Here is a tiny trained network, its code and every weight. The questions are about switching its units off for an input and a class, where a switched-off unit gives its printed mean instead of its output.

import numpy as np


def w(rows, s, z=0):
    codes = np.array(rows[::2]) - 128.0
    scale = np.full(codes.shape[1], s)
    scale[-1] = z or s
    return codes * scale


def f(y):
    return y / 2 * (1 + np.tanh(0.7978845608 * (y + 0.044715 * y**3)))


def log_softmax(a):
    a = a - a.max(-1, keepdims=True)
    return a - np.log(np.exp(a).sum(-1, keepdims=True))


def net(x, mask):
    res = np.array(x, float).reshape(1, 6) / 4 @ E
    y = f(res @ A[0][:, :-1].T + A[0][:, -1])
    res = res + np.where(mask, y, B[0][:, -1]) @ B[0][:, :-1]
    return log_softmax(res[-1] @ U[:, :-1].T + U[:, -1])


A, B = {}, {}
E = w([
[57,42,218,190,112,204],'x0',
[86,221,219,223,161,14],'x1',
[6,158,119,46,255,159],'x2',
[184,20,207,39,166,34],'x3',
[142,135,133,132,142,140],'x4',
[123,42,35,216,221,79],'x5',
],0.0078)
A[0] = w([
[166,192,25,88,152,57,98],'N1',
[100,169,238,172,135,68,113],'N2',
[150,90,160,103,148,106,40],'N3',
[217,126,85,191,55,106,92],'N4',
[118,111,97,236,210,83,55],'N5',
[94,194,2,235,95,211,83],'N6',
[189,58,65,246,120,96,95],'N7',
[94,180,89,198,94,185,87],'N8',
[78,47,164,206,126,188,103],'N9',
[114,72,212,157,128,170,66],'N10',
[94,164,155,211,154,66,103],'N11',
[177,19,181,54,152,62,106],'N12',
[124,33,61,178,197,94,52],'N13',
[148,182,245,61,79,181,75],'N14',
[230,130,202,147,40,123,70],'N15',
[183,45,67,78,166,222,134],'N16',
[108,157,201,199,147,42,98],'N17',
[183,99,118,191,73,104,94],'N18',
[154,152,104,115,139,110,2],'N19',
[74,63,214,179,112,175,52],'N20',
[143,55,130,160,179,108,81],'N21',
[172,86,187,93,167,62,91],'N22',
[176,113,153,157,25,89,78],'N23',
[67,98,159,193,78,194,110],'N24',
[141,100,65,66,88,152,45],'N25',
[116,51,102,97,107,220,155],'N26',
[169,47,183,95,149,62,89],'N27',
[160,207,176,162,173,62,130],'N28',
[195,225,29,76,104,68,88],'N29',
[138,168,81,173,136,160,78],'N30',
[86,171,162,168,127,62,99],'N31',
[138,193,214,69,30,139,56],'N32',
[21,158,120,38,252,134,66],'N33',
[168,62,55,77,81,182,73],'N34',
],0.0093,0.0049)
B[0] = w([
[176,81,149,160,176,75,224],'N1',
[161,110,87,163,61,153,211],'N2',
[118,158,140,116,117,116,150],'N3',
[87,102,174,136,150,161,218],'N4',
[112,127,51,107,131,122,198],'N5',
[103,217,186,66,89,93,245],'N6',
[79,103,91,82,168,166,215],'N7',
[118,183,202,62,109,96,193],'N8',
[177,92,136,152,187,67,188],'N9',
[158,103,152,150,141,69,171],'N10',
[155,132,100,153,78,146,199],'N11',
[121,210,198,84,92,108,247],'N12',
[69,139,38,70,144,122,195],'N13',
[105,117,4,54,165,90,218],'N14',
[69,107,153,125,152,163,221],'N15',
[165,148,88,186,83,157,228],'N16',
[156,132,98,176,72,162,213],'N17',
[89,114,159,144,163,181,191],'N18',
[133,118,132,134,145,115,128],'N19',
[179,103,160,163,169,87,186],'N20',
[109,147,95,88,151,92,163],'N21',
[120,165,169,116,101,117,205],'N22',
[102,104,167,133,173,188,203],'N23',
[157,118,160,133,155,82,189],'N24',
[166,129,109,163,100,147,173],'N25',
[157,114,106,188,78,117,209],'N26',
[124,197,178,77,99,113,213],'N27',
[151,116,93,155,100,152,210],'N28',
[181,67,171,181,177,68,233],'N29',
[126,169,141,86,143,111,161],'N30',
[153,140,116,174,83,169,184],'N31',
[79,100,21,74,166,109,215],'N32',
[69,71,204,157,160,225,242],'N33',
[159,134,94,174,77,170,206],'N34',
],0.011)
U = w([
[180,117,93,189,43,190,111],'0',
[113,205,197,87,101,106,103],'1',
[58,61,183,148,196,251,62],'2',
[87,101,26,88,173,115,253],'3',
[210,62,167,176,194,47,94],'4',
],0.013,0.0036)

Each question gives the input, the list of numbers given to net, and the class t.
The units are the neurons (one row each of A and B). Each row of codes is followed by its name. A weight is (code - 128) times the scale printed after its matrix; where a second scale follows, it is the last column's (A, B and U).
mask holds one flag per neuron, in row order. A switched-off neuron (its flag False) gives its mean, the last column of its row in B, instead of its output. The means were averaged over made-up inputs and are rounded, as every weight is.
A unit's drop is (log p(t) with every unit on - log p(t) with that unit switched off) / (log p(t) with every unit on - log p(t) with every unit switched off).
The circuit of an input: a set's keep is (log p(t) with only the set's units on - log p(t) with every unit switched off) / (log p(t) with every unit on - log p(t) with every unit switched off). Starting from the 12 units with the biggest drops (on a tie, the unit counted first), units are removed one at a time, each time the one whose removal leaves the highest keep (on an exact tie, the one counted first), for as long as the keep stays at least 0.8.
units of the circuit, in order: the units of the circuit, biggest drop first
most important unit: the unit with the biggest drop
k most important neurons: the k neurons with the biggest drops, biggest first
drop when u is switched off: that unit's drop, to one decimal
input [4,5,-6,-3,-6,2], class 2: units of the circuit, in order	(N7)
input [-8,4,-7,4,8,-8], class 3: 2 most important neurons	(N32 N14)
input [-7,8,-2,8,-4,5], class 0: 3 most important neurons	(N17 N28 N2)
input [4,-8,5,8,-3,6], class 0: 3 most important neurons	(N16 N26 N34)
input [6,-3,-4,-5,8,1], class 4: 2 most important neurons	(N9 N12)
input [-6,-6,-1,-7,-3,1], class 1: 2 most important neurons	(N6 N8)
input [-7,-2,-6,-6,0,-3], class 4: 2 most important neurons	(N29 N1)
input [-4,-1,-5,0,8,-6], class 3: 2 most important neurons	(N14 N32)
input [-1,-7,-4,-8,7,8], class 1: 2 most important neurons	(N6 N8)
input [-8,-4,0,8,-5,2], class 1: 2 most important neurons	(N12 N27)
input [-6,-1,-6,2,-3,3], class 2: 2 most important neurons	(N7 N4)
input [-5,1,1,4,2,-1], class 4: 3 most important neurons	(N6 N29 N1)
input [-8,2,2,1,-4,7], class 4: drop when N5 is switched off	-0.1
input [-2,6,-1,-2,-8,-6], class 0: most important unit	N2
input [8,-6,1,5,0,8], class 3: drop when N21 is switched off	0.5
input [-8,-5,-1,-5,2,3], class 4: drop when N29 is switched off	0.3
